Element, then a row for it; each showing differs a little:
ζ-θ-ω -> [  -3   39  192  -51   21  -34  109   76  -26   58  282  -45   26   -5   49]
ζ-ξ-η -> [  22  -57    3  -57  -31  -39  -30   29  -70   71  334  -15  -89   13   40]
ξ-θ-θ -> [  55   43  269  176  -11  -38  -27   75 -135 -127  -51  -48  -10   -8   36]
θ-ξ-η -> [  79  -86  -12  -70   -7   14  -48   37  -77  105  -39  -33 -147  -18 -279]
ζ-ξ-η -> [  17  -56  -14  -58  -16  -30  -37   12  -87   71  341  -27 -101   29   41]
θ-η -> [ 125   56 -254  -57    7   29  -25   91  -65   33  -72  -61   12    3 -225]
η-ω -> [-142 -100   -2  -51   -8  -12   -5  -22  266 -136  -85  -63    7   11   88]
ω-ζ-ξ -> [ -18   63   -4  -65  -11  125    2 -217  -28   69  -76  223   44  -12   43]
ξ-ζ-ω -> [  23   46  -56  225  -19  -26  130  114  -62   99  -38  214    0   22   43]
ζ-ζ-ζ -> [  22   63   -4  -75  -16  -43  -38  111  -90   99  194  247   45    8   56]
θ-ξ-ξ -> [  65  -69  -19  -48    7  173  -22   35  -88  100  -42  -79   47  -24 -276]
ζ-ζ-θ -> [   4   58  -20  -38  -33  -25  -20   73  -64 -143  292  168   38   -3   40]

Start, symbols taken left to right, then the element you end at.
Answer with the element's row, about right, then its name.
[-188  -78  -46  -29   23  -25   89  -24   -1   74  286  -47   27   23   53]
ε: [-136  -96   -7  -56   15  -10  -23  -26  -74   45  296  -60   12   17   86] ζ-ω
[  49   34 -185  -33  -28  -40   -7   73  -58   65  283  -20  -92   28   43]
ε: [  90   44 -214  -28   -1  -10   -3   66  -60   21  260  -45    2   32   43] ζ-η
[-227  -99    9  -60  -35  -35  -25  -29  237  -84  -55  -15 -105   -9   87]
ε: [-147 -115  -21  -70   -8  -21  -34  -29  264 -134 -100  -45    7    7   80] η-ω
[  35  -64   -4  -55  -42    3  -25   24  -74   76 -249  -66   48  -26 -226]
ε: [ 193  -72  -15  -65   -8   25  -20   27 -104   28  -93  -63    7   -3 -260] θ-ξ
[ -25   43  254  -47  -11  -30  -16 -158    2   54 -199  -45   23   10   36]
ε: [  84   52  282  -55   13  -10  -24 -192  -21   37  -69  -61   -6   15   44] ω-θ
[-212 -119  -14  -59   23   10  -27  -16  -77   89  -32   -4 -130  -13 -218]
ε: [-118 -132  -26  -86   42   48  -21  -32 -121   49 -109  -75   -1  -50 -259] θ-ω
[  15   36   -9  -65  -35  -23   -9   94  254  -72  -42  216  -97  -23   51]
ε: [ 109   60  -18  -59    1  -12  -25   78  269 -112  -73  197   27    1   54] η-ζ
[ 124   57 -220  -53   -5  -10   -5   75  209 -100  -66  -56  -14    5   64]
ω: [  50   54 -258  -38   12  -24  112   77  170  -60  -43  -54   29    0   30] η-η-ω
[ 373   -3   -3   -5    3   -5  -96    5   -3    1  -21   -4  -11    2   16]
ω: [ 182   -1    2  -74   22  -22  -58 -296  -49   31 -107   10    5    3   59] ω
[  22   53 -189  -40  -20  -45  -17   85  -81   69  279  -17  -79   15   43]
ε: [ 107   28 -224  -29    8   -7  -15   82  -59   23  273  -34   18   25   48] ζ-η
[  24   51   -7  -39  -42  -27  -12   93  245  -78 -199  167   38   -2   23]
ε ζ: [  20   64   -5  -64  -59  -28  -25   87  244  -58 -184  175   33    9   56] η-ζ-ζ
[ -16   61 -235  -45  -36  123  -38 -210  -12   88  -52  -60   35   28   51]
ε ω ε θ: [   5   55 -256  -65   45  -38  -28 -190  -12 -162  -36  -60   42    8   45] ω-η-θ
[  44 -117  -20  -87   24  -58  -48   36 -129  121  280 -101   65   18   54]
ε ζ ε: [ 137  -52  -14  -45  -14   -8  -26   19  -83   40  333  -60    0   19   39] ζ-ξ
[ 388    3   10  -13    0    0 -107    6  -16   -8  -15    5    5   14   16]
η ζ ω: [  21   58  -63  -38  -45  -41  119  105  263  -63  -26  207   36    7   47] η-ζ-ω
[  40  -69  -73  -62   24   -4  144   35 -104   88  -50  -72   43  -15 -265]
ε ε: [ 224    1   -5  -63   24   35  -48   68  -97   60  -83    7    1  -13 -247] θ
[  12  -68  -68  -40   25  -51  127   27  290  -98  -51  -75   27  -18   58]
ε: [ 138  -77   -8  -75    6   -4  -16   43  295 -145  -92  -62   14   -5   39] η-ξ
[ 233    7    3  271  -52  -13  -66   80  -93   32 -101    8  -43    2   50]
ε η η ω: [  44   52 -258  -49   -5  -34   98   89  207  -74  -40  -45   38   -7   43] η-η-ω
[  70  -68   -1  -59   -2  185  -42   30  -78  103  -32  -69   64  -25 -267]
ε ε θ ω: [  57   61  232  -43   31  -13  108   93 -119   80  -57  -50   46   -2 -209] θ-θ-ω
[-186 -114    4  -39   31   13  -34  -25  -32   88 -198  -55   44   -2 -186]
ε ε θ: [ 126   45  264  -57   26   35   -7   96  -78   29  -73  -42   -2    1 -200] θ-θ
[  68   50  251  -49    8  -11  -13   68  219 -102  -64  -38    6  -12   48]
ξ ε θ: [ -15   58  226  -45   18  -28  -18   63  220 -206  -25  -40   24    3   32] η-θ-θ
[  48   47  230  -51   24   13  -25   56  -74   57 -201  -58   23    0 -160]
ε θ ε: [ 128   52  261  -56   29   30  -15   81  -65   38  -70  -43   15   -5 -184] θ-θ
[  -9   39  -17  -59  -59  -46  -39 -208  -50   71  -37  259 -117   -3   56]
ε ω ε: [ 109   48  -20  -46  -51  -20  -22 -230  -50   49  -96  247    8   -5   55] ω-ζ
[  58  -81    2  -51   36  125  -24 -297  -54   91  -44  -79   43  -23   66]
ε ω: [  65  -69  -73  -64   70  -39  146 -276  -30   82    0  -75   33  -20   53] ω-ξ-ω
[  25   39  250  -44   21   90  -18   84  225  -61  -29  -31   18  -14   23]
ε ξ: [  12   49  252  -47   24  107  -26   83  224  -66  -26  -52   24   -5   41] η-θ-ξ
[-204  -86  -46  -50  -23  -22  102 -254  -15   73  -30  -61   38   10   71]
ε ξ ε: [-153 -103  -16  -61    3  -23  -18 -316  -10   28  -57  -56   -2    9   65] ω-ω
[  85   60 -265  -54    4   -9  -28 -213  -33   31 -101  -49   21   -9   45]
ε ξ η ε: [ 173  -76  -26  -55   33  -10  -18 -292  -57   44  -58  -61   12  -11   50] ω-ξ
[ 122  -64  -21  -58  -13    7  -10   21  -95   39  323  -70    7   -6   50]
θ ε ζ: [  23  -88  -22  -65    5  -43  -48   40 -139  136  270  -94   63   24   84] ζ-ξ-ζ
[   4   31  225  -31   25  -16  -26   76   -5 -126  251  -38   28    0   33]
ε ζ ε ζ: [ -14   46  305  -47   18  -47  -20  100   15   77  171  -59   28    7   38] ζ-θ-ζ
[  24  -84   -5  -67   30  -81  -52   45 -138  124  249 -112   47    7   81]
ε ε: [ 144   -1    1  -59   -6   -9  -57   73  -71   14  327    5   27    7   47] ζ
[ 121   53 -229  191  -36  -15  -20   91  -96   34  -86  -52  -35   10   48]
η: [  34   61 -240  207  -62  -30  -35  104  -66   82  -46  -22 -151   -2   42] ξ-η-η
[  14   37  245  -46   21  100  -18   77  222  -60  -46  -48   24   -6   41]
ε ξ ε: [  75   42  234  -50   16  -13  -32   82  236 -100  -55  -34   13  -10   33] η-θ
[ 134   45  266  182   18  -14  -12   92 -110   19 -101  -57  -38  -19   58]
ε ξ ε: [ 222   -1   -6  246  -30  -13  -47   72  -83   40  -98   -8  -35    8   66] ξ
[  75  -81  -61  254  -51  -37  175   21  -93   92  -24  -80    6   -4   54]
ε ξ ε: [ 139  -81  -37  275 -115   -7  -22   25  -46   33  -99  -68  -40  -24   56] ξ-ξ
[  60  -84    2  -60  -33  130  -42   18  312  -85  -43  -75   39   18   64]
ε: [ 150  -72  -21  -41    1   -4  -29   16  289 -124  -80  -65   13   14   56] η-ξ
[  19   57  -60  -26  -35  -11  128   92  265  -59  -37  175   38   -2   42]
ε ω: [  25   66  -49  -54  -25  -32  115   88  255  -64  -45  200   40   -9   45] η-ζ-ω

The elements form a tree of depth 3 with up to 5 children each.
